Below are the code and all the weights of a small trained network. Each question names an input and a target symbol and asks about switching units off, where a switched-off unit gives its printed mean instead of its output.

import numpy as np


def w(rows, s, z=0):
    codes = np.array(rows[::2]) - 128.0
    scale = np.full(codes.shape[1], s)
    scale[-1] = z or s
    return codes * scale


def norm(h):
    return h / np.sqrt((h * h).mean(-1, keepdims=True) + 1e-5)


def softmax(a):
    e = np.exp(a - a.max(-1, keepdims=True))
    return e / e.sum(-1, keepdims=True)


def log_softmax(a):
    a = a - a.max(-1, keepdims=True)
    return a - np.log(np.exp(a).sum(-1, keepdims=True))


def net(x, mask):
    ids = ['ΛΠΣγδεζηθμξτφω'.index(c) for c in x.split()]
    T = len(ids)
    res = E[ids] + P[:T]
    u = 0
    for l in range(2):
        r = norm(res)
        for j in range(3):
            rows = slice(3 * j, 3 * j + 3)
            q, k, v = (r @ M[l][rows].T for M in (Q, K, V))
            z = softmax(np.where(np.tri(T) > 0, q @ k.T / 3**0.5, -1e9)) @ v
            o = O[l][rows]
            res = res + np.where(mask[u + j], z, o[:, -1]) @ o[:, :-1]
        u += 3
    return log_softmax(norm(res)[-1] @ U[:, :-1].T + U[:, -1])


Q, K, V, O = {}, {}, {}, {}
E = w([
[188,133,157,114,92,112,101,130,108],'Λ',
[122,104,80,102,139,145,104,114,104],'Π',
[193,106,127,145,83,147,102,122,137],'Σ',
[71,74,155,186,112,188,142,107,155],'γ',
[172,156,134,193,120,160,227,73,99],'δ',
[74,134,184,161,80,79,16,191,159],'ε',
[142,127,130,103,105,126,134,107,172],'ζ',
[92,250,103,200,151,103,84,164,130],'η',
[101,76,150,45,121,99,158,98,134],'θ',
[100,98,89,108,111,122,105,159,50],'μ',
[182,90,173,115,94,129,116,112,126],'ξ',
[69,174,173,152,164,68,66,171,208],'τ',
[140,84,129,158,207,170,201,178,182],'φ',
[164,166,116,156,99,140,72,141,92],'ω',
],0.02)
P = w([
[208,97,117,169,186,36,121,88,196],'0',
[71,111,121,51,100,179,137,196,135],'1',
[130,236,182,122,100,195,136,155,74],'2',
[188,230,188,191,204,115,148,49,107],'3',
[108,76,194,187,166,54,22,214,142],'4',
[63,116,150,144,7,135,72,254,130],'5',
[121,213,170,113,54,149,119,170,71],'6',
],0.0097)
Q[0] = w([
[74,45,184,208,156,134,150,185,157],'0.h1',
[93,88,118,249,145,194,113,95,88],'0.h1',
[160,189,80,114,109,137,78,145,64],'0.h1',
[102,115,81,121,62,10,44,175,167],'0.h2',
[144,203,88,40,92,168,163,95,53],'0.h2',
[112,116,164,155,254,62,51,129,156],'0.h2',
[189,101,124,47,154,83,45,136,140],'0.h3',
[78,77,104,128,54,133,90,190,167],'0.h3',
[121,197,108,51,55,208,188,134,65],'0.h3',
],0.008)
K[0] = w([
[101,116,72,109,124,172,125,225,147],'0.h1',
[88,57,137,169,110,105,85,184,156],'0.h1',
[109,151,96,105,121,192,119,44,92],'0.h1',
[67,185,138,2,65,181,71,132,99],'0.h2',
[140,160,105,142,171,71,144,5,104],'0.h2',
[100,23,80,74,156,150,89,217,201],'0.h2',
[135,129,101,116,176,103,105,210,190],'0.h3',
[122,182,164,84,115,187,137,171,103],'0.h3',
[178,159,174,190,170,95,131,114,101],'0.h3',
],0.0086)
V[0] = w([
[118,168,102,124,142,86,161,253,77],'0.h1',
[102,138,108,113,44,129,191,113,152],'0.h1',
[197,213,134,89,150,105,181,67,159],'0.h1',
[148,210,95,200,67,120,83,105,238],'0.h2',
[160,117,199,221,133,104,183,112,140],'0.h2',
[144,113,19,150,212,194,112,81,88],'0.h2',
[137,102,152,176,200,185,156,116,176],'0.h3',
[140,121,74,72,80,178,171,116,184],'0.h3',
[57,117,141,150,64,85,71,86,158],'0.h3',
],0.0078)
O[0] = w([
[213,91,83,158,149,45,191,167,181,5],'0.h1',
[145,69,145,166,223,144,120,97,82,40],'0.h1',
[162,116,23,93,166,167,89,162,99,160],'0.h1',
[64,76,92,159,112,86,214,38,34,144],'0.h2',
[127,152,189,198,186,99,228,213,147,82],'0.h2',
[178,99,182,70,29,163,217,43,234,178],'0.h2',
[62,188,171,118,87,102,12,63,144,109],'0.h3',
[108,147,220,69,71,113,231,125,15,161],'0.h3',
[137,2,90,156,174,234,74,109,26,161],'0.h3',
],0.0065,0.0025)
Q[1] = w([
[158,142,54,88,92,151,205,99,47],'1.h1',
[54,69,106,156,26,116,106,131,134],'1.h1',
[110,139,154,100,82,69,123,151,128],'1.h1',
[99,157,149,195,204,158,223,134,161],'1.h2',
[14,204,188,184,69,68,108,100,145],'1.h2',
[128,148,108,93,76,166,137,31,67],'1.h2',
[161,134,25,70,130,158,216,116,96],'1.h3',
[22,87,136,157,83,229,137,222,167],'1.h3',
[98,60,101,169,110,2,68,74,201],'1.h3',
],0.0085)
K[1] = w([
[246,200,77,140,217,109,120,61,153],'1.h1',
[113,173,169,139,115,170,131,191,103],'1.h1',
[112,141,125,141,45,211,100,118,139],'1.h1',
[126,58,88,156,193,160,132,99,217],'1.h2',
[177,162,155,67,149,253,176,10,117],'1.h2',
[174,126,129,158,81,110,80,62,64],'1.h2',
[211,130,67,137,193,81,166,90,91],'1.h3',
[162,194,208,165,140,215,216,174,86],'1.h3',
[53,132,126,123,26,154,116,216,111],'1.h3',
],0.0082)
V[1] = w([
[35,186,105,171,113,124,63,167,168],'1.h1',
[149,207,92,118,202,133,76,3,107],'1.h1',
[163,180,110,167,89,138,128,147,92],'1.h1',
[171,117,98,112,141,160,205,107,146],'1.h2',
[128,99,106,82,81,130,68,42,100],'1.h2',
[157,93,103,156,86,66,152,132,108],'1.h2',
[72,187,1,83,153,139,146,110,183],'1.h3',
[115,136,149,203,47,191,91,157,121],'1.h3',
[169,148,115,50,86,18,25,160,71],'1.h3',
],0.0089)
O[1] = w([
[103,107,190,156,189,158,29,89,221,114],'1.h1',
[132,91,202,164,15,34,88,192,123,178],'1.h1',
[137,134,86,123,141,39,189,131,201,109],'1.h1',
[152,149,173,58,149,60,2,145,164,94],'1.h2',
[60,191,106,131,136,204,81,85,132,255],'1.h2',
[92,122,38,69,201,118,130,78,150,120],'1.h2',
[68,28,103,137,70,128,165,138,207,76],'1.h3',
[161,181,116,137,149,15,158,8,98,135],'1.h3',
[47,208,27,153,106,163,124,153,191,195],'1.h3',
],0.0079,0.0045)
U = w([
[206,104,36,75,190,203,183,126,189,141],'Λ',
[23,226,190,156,143,104,138,144,231,125],'Π',
[26,46,138,159,34,94,148,169,31,2],'Σ',
[93,114,228,162,187,185,143,30,117,123],'γ',
[160,90,137,69,2,155,162,83,179,161],'δ',
[84,54,95,211,149,157,104,98,151,122],'ε',
[119,139,164,140,158,249,95,254,130,120],'ζ',
[90,84,42,153,103,31,180,100,181,127],'η',
[88,225,149,155,174,137,138,186,138,98],'θ',
[86,174,52,145,154,84,179,214,180,133],'μ',
[100,191,72,70,133,43,173,87,71,71],'ξ',
[79,14,119,183,110,84,126,124,198,143],'τ',
[162,90,192,103,171,86,138,215,186,222],'φ',
[138,45,40,192,169,213,171,65,99,128],'ω',
],0.0078,0.0047)

Each question gives the input, a string of symbols that net reads in full, and the target symbol t.
The units are the heads (3 rows each of Q, K, V and O). Each row of codes is followed by its name. A weight is (code - 128) times the scale printed after its matrix; where a second scale follows, it is the last column's (O and U).
mask holds one flag per head, layer by layer. A switched-off head (its flag False) gives its mean, the last column of its rows in O, instead of its output. The means were averaged over made-up inputs and are rounded, as every weight is.
A unit's drop is (log p(t) with every unit on - log p(t) with that unit switched off) / (log p(t) with every unit on - log p(t) with every unit switched off).
The circuit of an input: a set's keep is (log p(t) with only the set's units on - log p(t) with every unit switched off) / (log p(t) with every unit on - log p(t) with every unit switched off). Starting from all 6 units, units are removed one at a time, each time the one whose removal leaves the highest keep (on an exact tie, the one counted first), for as long as the keep stays at least 0.8.
circuit, biggest first: the units of the circuit, biggest drop first
unit that matters most: the unit with the biggest drop
which heads matter: for each layer, one digit per head in row order, 1 if its drop is at least 0.15 and else 0, layers parted by /
input ζ Π γ Π θ Π, target γ: circuit, biggest first : 1.h3
input ζ Π Π, target Σ: circuit, biggest first : 1.h1, 0.h1
input η μ η θ θ, target Λ: circuit, biggest first : 1.h1, 0.h1
input ζ Λ θ, target Σ: which heads matter : 110 / 100
input θ Π Π Π Π δ, target Π: circuit, biggest first : 0.h1, 0.h3
input θ ξ θ Λ Π, target θ: which heads matter : 110 / 001
input φ Π Π μ, target Π: circuit, biggest first : 0.h3, 0.h2
input θ φ γ Π Π ζ, target γ: circuit, biggest first : 1.h3, 1.h1
input θ ω ξ μ, target ζ: which heads matter : 010 / 001
input Π ξ Π Σ θ θ Π, target ξ: circuit, biggest first : 0.h2, 1.h3, 1.h1, 1.h2
input Π Λ θ Σ, target δ: which heads matter : 010 / 101
input Π Π μ, target δ: which heads matter : 010 / 000
input Π Λ δ δ θ ζ Π, target φ: circuit, biggest first : 1.h3, 0.h2
input Λ τ θ μ ξ Π φ, target φ: which heads matter : 010 / 010
input ζ Π φ, target φ: circuit, biggest first : 1.h2, 0.h1
input ζ Σ θ θ, target Σ: unit that matters most : 1.h1
input Σ η γ φ Π Π Σ, target Π: circuit, biggest first : 0.h3, 1.h1
input ε Π ω Π η Π δ, target Π: circuit, biggest first : 0.h3, 1.h2
input μ θ ξ Σ, target Λ: which heads matter : 101 / 010
input ε Λ Π, target ω: unit that matters most : 0.h3
input γ φ ω θ Π Π, target η: which heads matter : 010 / 101
